Below is a small trained network, with its code and all its weights. Each question gives an input and a target symbol and asks what happens when units are switched off, that is, made to give their printed mean instead of their output.

import numpy as np


def w(rows, s, z=0):
    codes = np.array(rows[::2]) - 128.0
    scale = np.full(codes.shape[1], s)
    scale[-1] = z or s
    return codes * scale


def f(y):
    return np.maximum(y, 0)


def softmax(a):
    e = np.exp(a - a.max(-1, keepdims=True))
    return e / e.sum(-1, keepdims=True)


def log_softmax(a):
    a = a - a.max(-1, keepdims=True)
    return a - np.log(np.exp(a).sum(-1, keepdims=True))


def net(x, mask):
    ids = ['αβγδεζηλμξστφ'.index(c) for c in x.split()]
    T = len(ids)
    res = E[ids] + P[:T]
    u = 0
    for l in range(2):
        r = res
        for j in range(3):
            rows = slice(2 * j, 2 * j + 2)
            q, k, v = (r @ M[l][rows].T for M in (Q, K, V))
            z = softmax(np.where(np.tri(T) > 0, q @ k.T / 2**0.5, -1e9)) @ v
            o = O[l][rows]
            res = res + np.where(mask[u + j], z, o[:, -1]) @ o[:, :-1]
        u += 3
        y = f(res @ A[l][:, :-1].T + A[l][:, -1])
        res = res + np.where(mask[u : u + 8], y, B[l][:, -1]) @ B[l][:, :-1]
        u += 8
    return log_softmax(res[-1] @ U[:, :-1].T + U[:, -1])


Q, K, V, O, A, B = {}, {}, {}, {}, {}, {}
E = w([
[96,99,128,155,162,204,252],'α',
[174,137,71,91,126,171,122],'β',
[88,209,92,156,146,68,188],'γ',
[158,99,191,110,145,187,84],'δ',
[169,172,135,147,107,154,54],'ε',
[170,147,134,125,175,131,101],'ζ',
[132,166,122,46,120,113,121],'η',
[111,143,64,37,71,65,144],'λ',
[143,137,192,64,194,118,126],'μ',
[156,160,59,115,67,107,46],'ξ',
[119,60,107,83,54,202,164],'σ',
[106,146,216,69,113,113,163],'τ',
[119,99,156,34,165,45,165],'φ',
],0.011)
P = w([
[212,128,143,115,153,114,96],'0',
[254,223,181,74,98,182,245],'1',
[140,128,108,97,175,140,82],'2',
[189,50,107,177,142,49,99],'3',
[196,225,158,48,70,143,246],'4',
[75,134,108,86,172,156,58],'5',
[142,50,103,173,136,44,83],'6',
[126,216,168,37,43,133,238],'7',
[1,140,113,74,169,172,29],'8',
[87,56,98,162,128,48,72],'9',
[131,225,213,59,94,185,164],'10',
],0.0095)
Q[0] = w([
[160,187,152,8,159,143,117],'L0H0',
[134,113,144,202,133,80,103],'L0H0',
[155,131,181,105,108,194,143],'L0H1',
[125,82,74,127,135,97,75],'L0H1',
[85,71,85,151,167,113,87],'L0H2',
[93,146,103,154,140,133,135],'L0H2',
],0.014)
K[0] = w([
[1,167,111,80,163,176,85],'L0H0',
[166,132,110,120,94,73,182],'L0H0',
[199,93,147,92,141,159,107],'L0H1',
[50,146,97,105,85,134,142],'L0H1',
[189,101,94,161,141,97,161],'L0H2',
[153,174,135,106,123,142,188],'L0H2',
],0.014)
V[0] = w([
[145,146,42,127,205,207,83],'L0H0',
[94,253,92,126,86,72,126],'L0H0',
[96,159,179,182,143,124,177],'L0H1',
[185,112,243,126,136,144,95],'L0H1',
[178,81,3,127,106,63,159],'L0H2',
[16,88,111,89,152,154,18],'L0H2',
],0.0074)
O[0] = w([
[83,201,201,111,122,184,87,254],'L0H0',
[125,181,1,81,155,125,142,108],'L0H0',
[91,159,137,184,149,148,177,41],'L0H1',
[141,126,198,127,126,167,119,221],'L0H1',
[68,139,212,137,107,140,70,159],'L0H2',
[157,172,128,185,110,80,192,37],'L0H2',
],0.0084,0.0032)
A[0] = w([
[116,170,154,54,121,208,118,164],'L0N0',
[43,66,77,202,199,152,94,254],'L0N1',
[170,219,117,66,14,107,128,224],'L0N2',
[44,59,101,54,98,113,76,204],'L0N3',
[141,191,109,113,171,140,27,134],'L0N4',
[98,104,187,92,252,64,125,167],'L0N5',
[132,58,72,129,94,2,25,177],'L0N6',
[236,141,122,151,89,152,223,110],'L0N7',
],0.0073,0.005)
B[0] = w([
[127,110,147,79,164,183,142,254],'L0N0',
[76,152,163,255,152,126,154,190],'L0N1',
[134,75,121,166,182,174,239,239],'L0N2',
[106,61,113,122,144,60,173,224],'L0N3',
[156,123,85,122,221,183,106,198],'L0N4',
[141,235,190,112,177,53,140,186],'L0N5',
[135,49,183,199,238,89,178,199],'L0N6',
[126,135,68,173,156,56,219,172],'L0N7',
],0.0081,0.0094)
Q[1] = w([
[126,73,122,242,155,65,82],'L1H0',
[156,146,80,122,112,97,185],'L1H0',
[139,2,239,251,232,144,150],'L1H1',
[83,168,133,36,150,202,114],'L1H1',
[103,91,168,138,174,14,150],'L1H2',
[112,135,70,163,39,51,13],'L1H2',
],0.0061)
K[1] = w([
[201,108,148,105,88,70,110],'L1H0',
[110,142,98,172,130,114,163],'L1H0',
[1,112,116,134,116,138,152],'L1H1',
[148,142,150,92,192,152,41],'L1H1',
[73,125,144,134,104,104,190],'L1H2',
[244,137,135,172,99,125,176],'L1H2',
],0.0095)
V[1] = w([
[191,125,115,137,128,81,101],'L1H0',
[54,129,133,99,132,118,69],'L1H0',
[173,158,69,85,174,65,110],'L1H1',
[126,19,73,87,57,129,161],'L1H1',
[127,222,185,101,126,112,2],'L1H2',
[179,68,75,219,119,235,44],'L1H2',
],0.009)
O[1] = w([
[91,139,141,140,153,120,125,68],'L1H0',
[132,111,122,100,152,174,100,22],'L1H0',
[178,171,77,119,163,112,124,94],'L1H1',
[82,109,149,92,138,57,134,37],'L1H1',
[176,101,163,149,196,102,116,2],'L1H2',
[9,159,144,102,205,146,120,9],'L1H2',
],0.013,0.0069)
A[1] = w([
[195,90,124,195,80,99,96,181],'L1N0',
[129,119,118,162,80,64,49,74],'L1N1',
[159,168,220,52,83,118,139,254],'L1N2',
[128,163,94,11,93,222,79,154],'L1N3',
[71,163,143,160,155,195,139,153],'L1N4',
[116,144,150,209,190,97,103,197],'L1N5',
[172,224,101,199,175,126,213,133],'L1N6',
[99,195,140,194,167,116,2,71],'L1N7',
],0.0078,0.005)
B[1] = w([
[131,206,124,179,193,109,167,209],'L1N0',
[134,34,134,101,194,120,17,150],'L1N1',
[117,127,94,190,124,212,97,183],'L1N2',
[210,125,231,40,104,47,136,170],'L1N3',
[105,217,135,129,177,72,172,194],'L1N4',
[88,155,131,94,16,148,61,177],'L1N5',
[51,53,106,108,106,90,2,251],'L1N6',
[142,224,135,116,36,28,96,153],'L1N7',
],0.0082,0.018)
U = w([
[61,210,167,242,89,177,187,225],'α',
[156,126,184,87,215,120,181,127],'β',
[80,133,12,164,61,190,78,213],'γ',
[177,138,230,142,65,204,130,4],'δ',
[116,235,137,100,105,65,172,7],'ε',
[153,175,142,87,1,102,69,106],'ζ',
[194,63,112,35,130,113,119,133],'η',
[117,128,36,91,126,51,168,142],'λ',
[139,54,97,128,231,224,80,216],'μ',
[68,149,55,129,248,135,151,66],'ξ',
[84,24,221,107,100,98,102,158],'σ',
[184,239,57,158,89,164,181,181],'τ',
[170,107,145,161,222,78,156,27],'φ',
],0.0069,0.0022)

Each question gives the input, a string of symbols that net reads in full, and the target symbol t.
The units are the heads (2 rows each of Q, K, V and O) and the neurons (one row each of A and B). Each row of codes is followed by its name. A weight is (code - 128) times the scale printed after its matrix; where a second scale follows, it is the last column's (O, A, B and U).
mask holds one flag per unit, layer by layer, with each layer's heads first. A switched-off unit (its flag False) gives its mean, the last column of its rows in O or B, instead of its output. The means were averaged over made-up inputs and are rounded, as every weight is.
A unit's drop is (log p(t) with every unit on - log p(t) with that unit switched off) / (log p(t) with every unit on - log p(t) with every unit switched off).
The circuit of an input: a set's keep is (log p(t) with only the set's units on - log p(t) with every unit switched off) / (log p(t) with every unit on - log p(t) with every unit switched off). Starting from the 12 units with the biggest drops (on a tie, the unit counted first), units are removed one at a time, each time the one whose removal leaves the highest keep (on an exact tie, the one counted first), for as long as the keep stays at least 0.8.
units of the circuit, in order: the units of the circuit, biggest drop first
top k neurons: the k neurons with the biggest drops, biggest first
k most important neurons of layer l: the k neurons of layer l with the biggest drops, biggest first
which heads matter: for each layer, one digit per head in row order, 1 if its drop is at least 0.15 and else 0, layers parted by /
input ε σ σ τ ξ σ α ε ζ σ γ, target μ: which heads matter -> 100 / 001
input β ζ σ, target σ: units of the circuit, in order -> L1H1, L0H0
input α α ζ ζ φ ξ ζ ζ φ τ α, target τ: units of the circuit, in order -> L1H2, L1N0, L0N5
input ξ γ φ σ β μ ζ φ η ζ ζ, target γ: which heads matter -> 101 / 000
input γ τ σ ε, target σ: units of the circuit, in order -> L1H1, L0N5
input τ ξ σ ε σ ζ λ η φ φ ε, target τ: top 4 neurons -> L1N0, L0N3, L0N5, L0N6
input ζ ζ λ τ φ σ β ζ β σ ζ, target β: 3 most important neurons of layer 1 -> L1N3, L1N4, L1N5
input ζ α ζ α, target α: top 2 neurons -> L0N1, L1N6
input ζ ζ τ, target τ: units of the circuit, in order -> L1H2, L1N0, L0N5, L1H1
input σ λ σ φ λ φ σ τ, target τ: units of the circuit, in order -> L1H2, L1N0, L0N5
input ζ ζ δ ε ζ, target σ: 2 most important neurons of layer 0 -> L0N7, L0N2
input ε σ σ ζ σ η ε α α ζ ξ, target δ: most important neuron of layer 1 -> L1N3
input σ η β δ σ ζ ζ ζ σ ξ, target σ: units of the circuit, in order -> L1H1, L0N6
input α φ ζ σ ζ, target μ: which heads matter -> 000 / 001
input η σ ζ ζ α τ σ δ, target λ: units of the circuit, in order -> L0H2, L0N7, L0H0
input σ σ ζ β γ, target μ: which heads matter -> 001 / 001
input ζ α λ ζ ζ ζ β η α ζ, target α: units of the circuit, in order -> L1H1, L0N1, L1N6
input ζ ζ ζ α ζ ξ φ ε σ μ, target σ: units of the circuit, in order -> L1H1
input ζ α γ μ α ζ δ, target α: units of the circuit, in order -> L1N6, L1N3, L1H2
input ζ β λ σ α, target ζ: top 3 neurons -> L1N3, L0N6, L0N3
input ε μ β α γ β ζ φ δ, target δ: which heads matter -> 100 / 110
input ζ ζ ε ζ τ, target ξ: 2 most important neurons of layer 1 -> L1N4, L1N6
input σ σ σ β ζ σ ε φ, target α: top 2 neurons -> L1N2, L1N6
input σ φ ε, target ε: 2 most important neurons of layer 0 -> L0N4, L0N5
input λ ξ ζ ζ β, target μ: top neuron -> L0N2
input ε ζ ε ε φ τ ζ ζ ζ δ σ, target μ: top 2 neurons -> L0N2, L1N6
input η σ σ σ μ γ λ σ ζ β ζ, target μ: which heads matter -> 001 / 001
input η τ σ μ σ δ β ζ ζ ε ξ, target μ: which heads matter -> 100 / 001
input δ φ σ ζ ζ ξ α β, target ε: 4 most important neurons of layer 0 -> L0N6, L0N3, L0N4, L0N5
